Where the symbols take the points:
fe: J971->J501, J185->J910, J436->J865, J455->J436, J908->J742, J910->J302, J742->J641, J375->J185, J505->J691, J559->J971, J536->J890, J784->J581, J272->J311, J691->J353, J259->J774, J302->J908, J299->J559, J661->J585, J320->J933, J501->J204, J311->J536, J794->J635, J97->J368, J397->J839, J865->J727, J774->J111, J204->J707, J839->J97, J573->J375, J111->J573, J890->J505, J982->J299, J581->J654, J44->J993, J642->J44, J585->J887, J353->J661, J635->J982, J727->J385, J993->J259, J385->J794, J654->J455, J490->J320, J83->J397, J368->J784, J169->J272, J887->J642, J707->J490, J933->J83, J641->J169
bu: J971->J887, J185->J436, J436->J185, J455->J910, J908->J581, J910->J455, J742->J784, J375->J865, J505->J320, J559->J642, J536->J83, J784->J742, J272->J839, J691->J490, J259->J635, J302->J654, J299->J44, J661->J204, J320->J505, J501->J585, J311->J397, J794->J774, J97->J169, J397->J311, J865->J375, J774->J794, J204->J661, J839->J272, J573->J727, J111->J385, J890->J933, J982->J993, J581->J908, J44->J299, J642->J559, J585->J501, J353->J707, J635->J259, J727->J573, J993->J982, J385->J111, J654->J302, J490->J691, J83->J536, J368->J641, J169->J97, J887->J971, J707->J353, J933->J890, J641->J368

In the rows, 533 stands for zero.

The rows follow the links: the fewer symbols apart two points are, the more alike their rows tend to be.

Each row is also shifted at random along 10 hidden directions that mean nothing.

Each row, then its point:
 486   567   660   557   477   620   529   537   548   583   538   625   494   542   517   555   534   501   525   582   533   529   578   580   548   677   597   545   479   505   621   496   512   582   501   588   482   527   600
point: J505
 540   542   495   527   573   473   470   530   442   509   503   462   570   586   443   554   560   582   561   392   444   494   671   550   653   470   514   600   576   620   514   588   604   497   565   492   589   579   446
point: J908
 557   491   574   555   525   568   523   448   564   541   566   619   530   525   622   459   495   459   487   627   628   477   561   461   495   621   561   557   506   524   526   464   480   624   543   673   511   449   558
point: J536
 558   545   589   593   594   695   458   570   541   584   555   561   544   537   558   521   640   529   497   572   729   521   483   485   589   634   577   591   443   508   559   501   731   527   451   559   526   616   559
point: J204
 552   605   480   576   566   647   575   617   577   486   546   514   463   469   549   575   507   501   616   560   514   558   597   507   617   607   626   564   365   536   607   593   524   467   543   573   516   509   671
point: J111
 690   532   516   485   530   497   659   493   544   606   525   584   594   549   506   537   426   551   528   582   588   430   580   577   370   497   483   478   617   527   478   455   494   534   576   428   460   452   488
point: J97
 346   532   523   558   505   509   488   572   518   488   496   478   412   558   496   646   570   565   582   502   352   586   516   617   605   547   531   531   527   561   557   623   510   600   482   588   596   601   655
point: J865
 441   593   609   578   564   683   486   546   479   624   560   484   466   605   486   566   578   543   563   495   528   460   671   562   616   612   586   628   429   557   602   606   686   556   515   575   539   647   619
point: J910
 448   486   593   568   453   556   392   506   556   524   511   563   542   531   589   594   663   485   430   563   597   561   368   499   661   538   534   515   513   475   511   520   567   621   472   679   576   581   523
point: J490
 618   532   468   412   504   558   602   408   531   496   624   510   504   565   591   372   564   477   554   587   647   433   527   371   696   451   536   425   512   494   611   660   416   468   649   461   567   439   542
point: J635
 459   472   476   511   559   526   542   533   605   509   451   589   524   513   583   603   577   494   512   661   657   529   463   543   525   554   506   518   488   595   489   552   519   613   491   533   591   529   645
point: J169
 467   523   504   546   503   504   516   392   565   473   517   503   501   480   557   554   584   483   461   574   493   545   458   513   652   602   577   512   531   628   652   533   552   566   594   662   485   518   589
point: J299
 346   600   534   588   508   578   543   569   559   522   488   521   402   492   540   501   650   450   605   496   468   559   486   498   645   600   649   437   453   469   663   545   499   514   500   617   486   530   585
point: J581
 718   536   476   490   408   530   445   467   486   575   586   531   518   492   565   589   659   501   535   549   434   530   494   549   792   501   552   464   580   393   637   651   438   414   537   553   646   549   448
point: J642
 370   552   597   512   497   559   525   507   518   546   572   584   617   507   520   475   554   525   477   530   613   544   484   507   572   559   557   491   576   472   595   456   568   438   564   470   470   511   411
point: J501
 593   507   508   493   590   578   543   692   598   531   446   565   582   584   450   623   590   551   573   427   680   474   493   500   575   453   474   486   420   558   454   565   603   511   491   424   585   566   564
point: J933
 436   560   534   489   511   494   602   500   574   443   496   562   556   474   499   521   547   533   501   627   567   637   388   573   564   571   544   436   596   572   644   498   509   453   565   379   453   503   552
point: J559
 507   517   492   486   541   525   599   446   609   488   596   524   514   468   558   489   587   560   448   530   579   583   298   468   487   546   507   423   570   507   641   503   571   443   535   540   489   543   586
point: J774
 402   527   494   540   502   462   600   528   625   496   431   527   527   483   501   544   567   468   492   454   506   551   399   502   527   497   556   401   533   557   579   451   500   539   572   576   434   480   507
point: J368
 542   587   589   545   540   614   588   507   489   494   585   480   445   602   581   369   500   505   610   670   637   533   548   472   550   522   581   533   496   485   539   585   490   611   565   439   480   488   593
point: J185
 577   493   474   505   593   590   549   516   619   583   562   556   428   483   635   417   638   489   528   556   611   584   446   439   462   577   535   501   457   486   624   604   571   491   440   610   616   620   647
point: J993

Complete each set of four: the symbols that take the first to the second take the third to the fourth.
Answers are names.
 454   520   592   573   554   596   538   528   602   552   506   584   540   546   533   555   535   490   476   512   653   470   495   478   490   604   557   534   458   559   523   435   615   622   524   642   459   514   586
to  336   562   642   605   562   618   548   550   575   554   573   514   450   523   589   455   494   508   498   597   522   656   507   555   359   626   589   622   449   560   612   510   599   607   487   589   463   627   666
as  674   496   536   494   589   475   526   466   483   520   633   488   491   574   610   351   484   587   538   544   488   589   594   500   374   497   467   612   606   561   510   593   500   558   518   538   616   569   555
to J397

 531   548   483   465   515   602   577   576   584   509   502   640   580   502   487   637   561   504   568   558   633   456   538   507   715   579   553   452   444   510   590   563   467   418   563   465   551   451   569
to  432   567   545   554   514   572   616   527   527   532   609   483   577   554   564   542   364   543   521   623   602   464   517   510   434   460   530   532   533   479   428   471   484   562   624   487   409   427   504
as  561   571   608   554   585   519   540   687   560   498   445   513   544   549   453   443   583   549   552   364   530   643   490   520   468   505   556   498   511   572   564   478   613   491   482   417   473   587   487
to J908

 733   526   543   470   385   440   482   531   424   491   567   610   590   536   524   595   468   542   587   608   382   538   658   622   697   494   513   537   624   461   496   609   281   500   578   449   637   448   440
to  538   547   501   499   538   500   549   505   557   510   540   530   573   458   501   570   513   541   499   492   420   585   593   583   577   584   545   561   528   626   663   564   548   402   594   514   531   562   543
as  711   523   540   604   481   491   474   491   482   503   496   449   513   600   548   552   567   516   517   557   556   503   440   501   579   445   530   507   593   507   416   504   545   689   548   580   496   505   465
to J641

 586   545   517   618   557   598   602   552   588   584   459   550   451   512   600   550   473   443   574   689   578   519   564   556   412   600   597   553   433   545   497   494   495   662   511   616   478   505   650
to  688   559   522   640   569   625   555   484   552   618   536   513   456   506   635   475   527   452   542   665   622   504   539   500   435   607   607   583   468   494   526   480   599   641   489   666   465   535   592
as  280   535   537   556   545   450   552   723   552   466   463   518   461   514   527   585   430   552   648   538   317   715   637   668   396   507   517   607   482   599   493   605   394   567   485   468   618   585   652
to J385

 652   556   576   629   461   453   461   640   508   467   415   509   495   486   537   666   502   523   553   653   350   734   479   719   508   539   559   576   569   561   501   521   454   622   478   498   524   589   558
to  357   533   481   463   487   527   647   583   594   533   545   584   520   483   564   551   453   517   577   621   504   563   492   552   467   505   522   442   517   449   556   564   354   448   547   451   547   469   594
as  628   509   438   521   535   515   503   581   542   485   439   567   580   478   519   727   550   549   547   671   543   575   499   651   639   528   498   558   523   591   484   594   528   508   510   432   621   566   590
to J505

 451   472   558   515   544   509   538   574   570   597   467   583   548   604   487   628   499   543   514   451   517   441   613   567   423   512   469   556   502   597   439   516   527   651   510   589   573   545   571
to  405   480   642   554   488   594   416   589   537   680   552   628   589   540   532   683   542   536   447   492   487   528   591   628   490   589   499   636   491   501   501   519   592   557   451   636   617   641   519
as  586   499   478   469   464   416   550   504   568   435   426   549   493   564   477   579   593   500   559   467   447   487   503   518   697   495   519   393   565   588   570   578   375   591   571   552   561   443   563
to J933

 465   566   495   533   440   533   541   465   508   523   543   544   594   463   535   670   442   485   506   658   448   497   611   617   663   555   573   554   528   537   571   538   437   502   648   552   488   452   512
to  342   561   521   561   544   610   518   547   531   559   553   455   444   585   522   503   659   527   573   402   575   441   454   428   636   493   565   458   482   443   542   555   618   543   501   613   518   558   543
as  595   513   568   582   585   507   446   507   444   537   558   525   613   580   510   520   503   600   513   474   572   483   620   519   501   540   507   643   618   554   402   452   630   603   507   597   534   515   407
to J794

 599   504   507   510   492   390   508   447   479   507   476   494   478   587   467   569   616   589   541   495   392   536   484   612   568   505   477   458   705   560   546   566   500   602   492   523   578   560   534
to  383   569   573   541   514   550   536   505   564   477   492   579   509   468   523   544   579   514   509   608   513   643   471   591   571   662   593   507   548   570   676   508   552   508   500   495   479   547   596
as  487   513   532   434   535   461   650   489   564   549   479   591   458   620   491   382   529   494   608   457   543   413   644   447   491   514   515   398   547   563   576   553   380   595   567   497   539   430   560
to J272

 558   492   477   515   655   484   529   604   547   513   458   562   516   539   551   471   503   556   603   565   554   571   672   554   419   549   495   626   514   662   470   572   535   561   479   464   638   555   589
to  503   594   497   654   604   600   512   634   526   551   501   453   478   502   501   593   566   537   606   430   470   528   583   546   541   577   607   598   460   537   519   507   669   524   480   628   503   583   555
as  511   572   617   591   469   549   538   583   489   567   523   555   569   576   464   592   462   526   563   478   471   458   665   579   557   550   574   556   519   511   476   469   498   585   573   554   457   477   454
to J83

 761   486   480   556   579   498   467   559   569   471   518   601   599   409   627   528   501   510   522   610   528   662   579   537   510   606   551   658   496   600   536   524   519   471   501   588   609   534   527
to  365   543   556   576   562   540   459   617   515   552   519   446   600   537   502   555   573   541   483   376   503   580   539   523   549   457   530   604   473   579   506   528   677   489   551   538   524   643   439
as  441   502   538   462   613   493   590   510   508   561   467   557   512   639   444   527   543   631   567   575   619   472   571   604   405   525   429   527   620   641   480   564   598   602   474   340   587   592   622
to J375

 628   601   513   534   547   478   590   456   495   529   512   531   458   523   399   561   570   603   578   449   379   501   587   625   564   655   566   472   650   580   683   509   575   493   517   515   462   514   568
to  493   494   489   521   556   532   543   494   545   631   546   551   439   560   575   497   576   520   569   533   503   474   591   523   458   542   510   529   532   511   540   599   513   585   472   625   624   572   608
as  359   495   571   538   468   392   453   529   548   464   456   489   435   548   562   372   690   465   519   381   393   679   410   464   585   479   565   422   580   514   639   561   458   583   482   626   575   584   484
to J455

 563   522   482   513   484   522   535   515   500   650   554   573   519   509   496   725   506   578   550   571   388   464   630   695   537   565   497   556   580   496   532   595   496   499   500   538   616   583   569
to  599   548   533   541   594   561   527   638   506   569   620   459   606   531   518   498   522   620   525   408   583   575   459   500   453   437   489   571   551   449   458   510   675   398   499   450   532   626   417
as  690   509   467   486   552   592   511   518   548   559   627   475   582   514   603   486   528   513   494   521   609   496   523   424   591   430   509   575   452   506   518   614   551   430   608   536   587   557   495
to J661

 407   584   524   542   582   608   589   603   599   491   563   477   562   507   488   520   544   540   519   399   584   556   444   457   552   512   561   492   436   539   593   503   641   413   582   506   436   547   548
to  569   512   563   530   540   535   526   508   490   539   598   503   472   573   594   502   507   588   537   648   507   596   473   595   397   523   478   571   608   480   492   578   530   604   462   500   581   597   605
as  448   544   505   601   505   478   472   625   503   408   468   515   634   487   540   579   484   496   570   549   543   583   528   517   648   474   577   563   534   530   404   468   474   546   580   527   491   437   398
to J353

 625   514   498   517   552   480   482   581   497   533   625   444   637   512   514   552   500   620   491   359   438   583   544   523   513   415   477   609   572   527   479   549   606   383   566   517   577   602   403
to  484   578   486   565   573   507   546   544   503   434   456   500   570   544   432   606   556   570   569   503   585   469   519   531   670   546   560   486   569   603   496   473   593   538   578   458   448   450   501
as  395   473   520   474   460   533   504   409   587   648   632   573   526   465   623   530   616   493   395   505   490   529   389   498   515   538   496   457   585   415   633   543   524   465   517   686   589   585   505
to J302

 553   535   638   529   457   527   526   536   492   597   542   551   506   601   551   449   536   514   554   589   533   554   535   563   470   501   534   500   591   428   522   537   460   582   494   457   530   549   477
to  345   555   528   575   585   590   586   693   624   558   456   558   595   424   536   635   423   493   522   572   525   621   607   616   406   565   572   636   368   631   535   492   566   456   550   475   480   572   590
as  650   538   417   604   542   535   493   489   532   528   599   473   575   434   543   713   469   553   486   458   388   481   599   565   582   571   556   638   500   575   514   504   601   487   589   759   510   525   533
to J436

